Below is a small trained network, with its code and all its weights. Each question gives an input and a class and asks what happens when units are switched off, that is, made to give their printed mean instead of their output.

import numpy as np


def w(rows, s, z=0):
    codes = np.array(rows[::2]) - 128.0
    scale = np.full(codes.shape[1], s)
    scale[-1] = z or s
    return codes * scale


def norm(h):
    return h / np.sqrt((h * h).mean(-1, keepdims=True) + 1e-5)


def f(y):
    return y / 2 * (1 + np.tanh(0.7978845608 * (y + 0.044715 * y**3)))


def log_softmax(a):
    a = a - a.max(-1, keepdims=True)
    return a - np.log(np.exp(a).sum(-1, keepdims=True))


def net(x, mask):
    res = np.array(x, float).reshape(1, 7) / 4 @ E
    u = 0
    for l in range(2):
        y = f(norm(res) @ A[l][:, :-1].T + A[l][:, -1])
        res = res + np.where(mask[u : u + 13], y, B[l][:, -1]) @ B[l][:, :-1]
        u += 13
    return log_softmax(norm(res)[-1] @ U[:, :-1].T + U[:, -1])


A, B = {}, {}
E = w([
[145,131,121,134,121,135],'x0',
[17,204,17,103,166,173],'x1',
[79,142,161,189,81,148],'x2',
[128,129,127,127,127,128],'x3',
[131,49,67,219,199,111],'x4',
[110,126,136,124,134,122],'x5',
[161,154,219,153,253,232],'x6',
],0.0064)
A[0] = w([
[95,144,160,249,59,134,6],'0.n1',
[113,73,71,199,152,127,52],'0.n2',
[141,129,114,154,77,92,24],'0.n3',
[128,84,121,125,90,88,70],'0.n4',
[134,139,181,54,57,139,6],'0.n5',
[148,183,132,53,121,134,68],'0.n6',
[155,76,199,141,97,99,2],'0.n7',
[191,113,79,102,179,90,46],'0.n8',
[199,102,91,40,178,78,30],'0.n9',
[135,43,110,176,164,101,40],'0.n10',
[138,100,100,149,98,58,21],'0.n11',
[136,127,174,152,153,119,159],'0.n12',
[155,76,191,137,114,47,58],'0.n13',
],0.011,0.0024)
B[0] = w([
[10,62,200,128,73,173,205],'0.n1',
[120,154,165,176,169,35,232],'0.n2',
[149,107,152,60,173,139,165],'0.n3',
[160,118,118,69,166,143,184],'0.n4',
[129,143,198,160,147,9,234],'0.n5',
[92,137,168,196,136,83,191],'0.n6',
[162,145,54,198,82,157,231],'0.n7',
[62,110,172,168,95,123,180],'0.n8',
[27,73,180,158,59,185,211],'0.n9',
[146,153,193,149,149,42,218],'0.n10',
[149,116,144,38,191,127,197],'0.n11',
[167,112,164,142,172,170,184],'0.n12',
[147,136,31,194,64,140,254],'0.n13',
],0.016,0.0043)
A[1] = w([
[104,185,27,143,123,151,82],'1.n1',
[110,148,83,147,133,122,135],'1.n2',
[138,194,172,105,84,117,10],'1.n3',
[125,129,158,179,129,147,199],'1.n4',
[88,66,162,106,107,158,113],'1.n5',
[147,130,137,137,173,178,31],'1.n6',
[149,99,105,7,127,113,2],'1.n7',
[119,110,114,134,152,109,72],'1.n8',
[194,125,153,113,87,141,102],'1.n9',
[90,111,109,147,84,72,171],'1.n10',
[164,114,168,132,151,168,93],'1.n11',
[58,172,140,117,148,94,128],'1.n12',
[114,114,119,120,113,164,166],'1.n13',
],0.018,0.002)
B[1] = w([
[186,66,59,223,80,119,169],'1.n1',
[158,33,133,129,120,138,150],'1.n2',
[113,69,177,152,240,76,152],'1.n3',
[93,87,75,21,136,114,224],'1.n4',
[20,163,92,159,110,185,178],'1.n5',
[116,178,140,22,142,127,149],'1.n6',
[180,250,93,14,170,156,161],'1.n7',
[175,156,218,126,72,151,141],'1.n8',
[114,70,62,199,135,158,156],'1.n9',
[156,180,129,70,186,191,254],'1.n10',
[168,244,101,59,90,112,152],'1.n11',
[194,97,106,184,57,140,240],'1.n12',
[107,89,138,170,152,80,137],'1.n13',
],0.013,0.0096)
U = w([
[218,101,41,196,81,138,149],'0',
[162,143,224,158,169,18,3],'1',
[160,227,94,4,145,149,116],'2',
[37,135,142,139,87,159,243],'3',
],0.013,0.0013)

Each question gives the input, the list of numbers given to net, and the class t.
The units are the neurons (one row each of A and B). Each row of codes is followed by its name. A weight is (code - 128) times the scale printed after its matrix; where a second scale follows, it is the last column's (A, B and U).
mask holds one flag per neuron, layer by layer. A switched-off neuron (its flag False) gives its mean, the last column of its row in B, instead of its output. The means were averaged over made-up inputs and are rounded, as every weight is.
A unit's drop is (log p(t) with every unit on - log p(t) with that unit switched off) / (log p(t) with every unit on - log p(t) with every unit switched off).
The circuit of an input: a set's keep is (log p(t) with only the set's units on - log p(t) with every unit switched off) / (log p(t) with every unit on - log p(t) with every unit switched off). Starting from the 12 units with the biggest drops (on a tie, the unit counted first), units are removed one at a time, each time the one whose removal leaves the highest keep (on an exact tie, the one counted first), for as long as the keep stays at least 0.8.
units of the circuit, in order: the units of the circuit, biggest drop first
most important unit: the unit with the biggest drop
top k neurons: the k neurons with the biggest drops, biggest first
top k neurons in layer l: the k neurons of layer l with the biggest drops, biggest first
input [-1,5,8,-3,6,-1,-8], class 2: units of the circuit, in order : [1.n10]
input [-5,-3,-3,-8,4,-5,-1], class 1: top 3 neurons : [0.n10, 0.n2, 0.n1]
input [-8,-3,6,-3,4,2,-6], class 2: units of the circuit, in order : [0.n4, 0.n11]
input [2,-7,1,-3,-6,6,8], class 2: top 3 neurons : [1.n11, 0.n12, 1.n12]
input [0,4,2,5,1,8,4], class 0: top 2 neurons : [1.n1, 0.n11]
input [-6,-1,-8,4,5,1,-6], class 3: top 2 neurons : [0.n9, 0.n8]
input [5,1,5,-5,2,-3,-4], class 3: top 4 neurons : [0.n1, 1.n5, 1.n10, 0.n2]
input [4,-7,-8,0,-3,-2,5], class 3: top 2 neurons in layer 1 : [1.n12, 1.n1]
input [0,-6,7,-3,1,-8,7], class 2: top 2 neurons : [1.n11, 0.n12]
input [7,-6,8,4,7,-7,4], class 3: top 4 neurons in layer 1 : [1.n12, 1.n4, 1.n1, 1.n3]
input [-3,-4,-1,5,-1,2,-7], class 2: top 2 neurons : [1.n7, 0.n11]
input [-2,-3,4,0,1,5,2], class 3: top 3 neurons in layer 1 : [1.n12, 1.n5, 1.n4]
input [-5,6,-7,-3,-2,-3,1], class 3: top 3 neurons : [0.n9, 0.n13, 0.n7]
input [3,-2,6,1,0,5,8], class 2: units of the circuit, in order : [1.n11]
input [0,8,7,-4,-4,6,-7], class 0: top 2 neurons : [0.n9, 1.n1]
input [2,-2,-2,-1,4,-7,-2], class 1: top 2 neurons : [0.n10, 0.n2]
input [1,5,0,2,1,7,-7], class 2: top 4 neurons : [1.n7, 0.n13, 0.n7, 0.n11]
input [-8,-3,-6,-1,-5,1,3], class 3: top 3 neurons in layer 0 : [0.n9, 0.n10, 0.n2]
input [6,3,6,2,-7,2,0], class 1: top 2 neurons in layer 0 : [0.n5, 0.n9]
input [-4,-1,3,1,3,-1,0], class 1: top 3 neurons in layer 0 : [0.n10, 0.n2, 0.n9]
input [1,-1,1,-2,0,6,2], class 2: most important unit : 0.n12
